Below is a small trained network, with its code and all its weights. Each question gives an input and a class and asks what happens when units are switched off, that is, made to give their printed mean instead of their output.

import numpy as np


def w(rows, s, z=0):
    codes = np.array(rows[::2]) - 128.0
    scale = np.full(codes.shape[1], s)
    scale[-1] = z or s
    return codes * scale


def f(y):
    return y / 2 * (1 + np.tanh(0.7978845608 * (y + 0.044715 * y**3)))


def log_softmax(a):
    a = a - a.max(-1, keepdims=True)
    return a - np.log(np.exp(a).sum(-1, keepdims=True))


def net(x, mask):
    res = np.array(x, float).reshape(1, 5) / 4 @ E
    y = f(res @ A[0][:, :-1].T + A[0][:, -1])
    res = res + np.where(mask, y, B[0][:, -1]) @ B[0][:, :-1]
    return log_softmax(res[-1] @ U[:, :-1].T + U[:, -1])


A, B = {}, {}
E = w([
[118,114,124,126,119,135,130,128,150,143],'x0',
[140,126,144,152,129,119,122,124,129,143],'x1',
[118,141,139,105,56,55,109,52,104,103],'x2',
[136,90,194,77,135,49,201,185,157,106],'x3',
[145,8,90,173,116,122,116,124,102,34],'x4',
],0.011)
A[0] = w([
[96,195,80,126,126,196,50,58,137,205,214],'n0',
[124,222,101,131,186,236,126,173,110,214,254],'n1',
[115,96,95,176,117,177,88,87,78,99,163],'n2',
[90,162,101,133,60,126,82,23,119,124,127],'n3',
[98,143,136,110,46,123,83,65,98,146,156],'n4',
[105,175,213,51,172,82,201,159,143,173,165],'n5',
[159,98,157,95,10,44,125,80,144,50,187],'n6',
[123,90,91,162,155,181,51,97,138,66,138],'n7',
[171,55,87,140,171,178,152,145,146,97,188],'n8',
[165,33,128,142,219,112,148,139,171,119,157],'n9',
[98,223,147,78,93,75,123,34,147,155,172],'n10',
[165,64,118,79,3,26,129,87,78,99,174],'n11',
[131,76,162,112,160,100,179,203,126,97,181],'n12',
],0.0064,0.0035)
B[0] = w([
[186,94,152,100,58,166,106,74,91,134,241],'n0',
[245,85,163,51,68,227,46,109,221,36,255],'n1',
[90,131,81,200,145,169,84,86,132,143,198],'n2',
[102,161,108,87,125,94,68,95,24,190,192],'n3',
[112,153,132,135,88,66,111,79,71,188,180],'n4',
[61,193,127,101,201,63,127,162,240,147,215],'n5',
[123,166,112,128,18,121,137,121,151,96,233],'n6',
[66,137,64,195,180,170,127,77,115,163,199],'n7',
[158,67,62,171,207,141,165,127,57,119,206],'n8',
[168,72,119,146,159,122,177,174,88,82,194],'n9',
[115,191,199,42,131,97,184,46,67,161,216],'n10',
[136,145,122,165,2,105,118,97,173,86,236],'n11',
[185,68,139,67,161,96,123,195,133,88,200],'n12',
],0.0064,0.0089)
U = w([
[199,104,153,107,34,155,76,116,193,66,253],'0',
[111,132,169,80,223,116,94,189,210,143,81],'1',
[129,145,174,81,109,125,117,82,48,196,7],'2',
[2,186,156,112,122,63,208,112,164,154,92],'3',
[114,103,82,200,212,194,129,93,119,138,214],'4',
[142,63,129,132,162,91,183,205,60,100,108],'5',
[11,131,72,192,86,101,80,102,95,146,3],'6',
],0.0076,0.0013)

Each question gives the input, the list of numbers given to net, and the class t.
The units are the neurons (one row each of A and B). Each row of codes is followed by its name. A weight is (code - 128) times the scale printed after its matrix; where a second scale follows, it is the last column's (A, B and U).
mask holds one flag per neuron, in row order. A switched-off neuron (its flag False) gives its mean, the last column of its row in B, instead of its output. The means were averaged over made-up inputs and are rounded, as every weight is.
A unit's drop is (log p(t) with every unit on - log p(t) with that unit switched off) / (log p(t) with every unit on - log p(t) with every unit switched off).
The circuit of an input: a set's keep is (log p(t) with only the set's units on - log p(t) with every unit switched off) / (log p(t) with every unit on - log p(t) with every unit switched off). Starting from the 12 units with the biggest drops (on a tie, the unit counted first), units are removed one at a time, each time the one whose removal leaves the highest keep (on an exact tie, the one counted first), for as long as the keep stays at least 0.8.
circuit, biggest first: the units of the circuit, biggest drop first
unit that matters most: the unit with the biggest drop
k most important neurons: the k neurons with the biggest drops, biggest first
drop when u is switched off: that unit's drop, to one decimal
input [-7,6,-7,-7,-4], class 0: unit that matters most	n1
input [8,7,0,8,-3], class 1: circuit, biggest first	[n12; n5]
input [4,4,-3,5,0], class 1: 2 most important neurons	[n5; n0]
input [7,6,0,2,6], class 5: circuit, biggest first	[n1; n9]
input [6,7,2,-6,1], class 6: circuit, biggest first	[n2; n3]
input [-1,-2,4,0,7], class 6: circuit, biggest first	[n1; n7]
input [-1,6,3,0,5], class 6: 2 most important neurons	[n1; n0]
input [-8,4,2,-7,-1], class 2: circuit, biggest first	[n3; n0; n11]
input [-3,1,0,0,6], class 4: circuit, biggest first	[n1; n7; n8]
input [-7,7,1,-7,0], class 2: circuit, biggest first	[n3; n11]
input [5,-4,3,1,-4], class 3: 2 most important neurons	[n5; n1]
input [-2,-1,2,-5,-2], class 2: circuit, biggest first	[n3; n11; n10]
input [-3,-1,-5,3,-4], class 1: circuit, biggest first	[n5; n11]
input [7,-8,-4,0,5], class 4: unit that matters most	n7
input [-7,4,1,-7,0], class 2: circuit, biggest first	[n3; n11]
input [5,0,-2,0,-8], class 0: 2 most important neurons	[n1; n0]
input [7,-5,1,2,-1], class 3: 2 most important neurons	[n1; n0]
input [8,2,3,3,-6], class 3: 2 most important neurons	[n5; n10]
input [5,-3,5,-8,-1], class 2: 2 most important neurons	[n0; n10]
input [-3,4,-4,0,6], class 4: 2 most important neurons	[n7; n2]
input [7,-8,6,2,-6], class 3: circuit, biggest first	[n5]
input [3,7,0,4,3], class 5: circuit, biggest first	[n1; n9]
input [5,4,7,-7,-1], class 2: 2 most important neurons	[n10; n0]
input [0,2,-3,0,-7], class 0: 2 most important neurons	[n1; n0]
input [4,-6,-7,-8,-8], class 0: drop when n1 is switched off	0.4
input [-8,5,-4,-7,-5], class 0: drop when n6 is switched off	0.0
input [-5,-4,-7,-1,-6], class 0: circuit, biggest first	[n1]
input [3,5,-3,0,-8], class 0: drop when n11 is switched off	-0.2
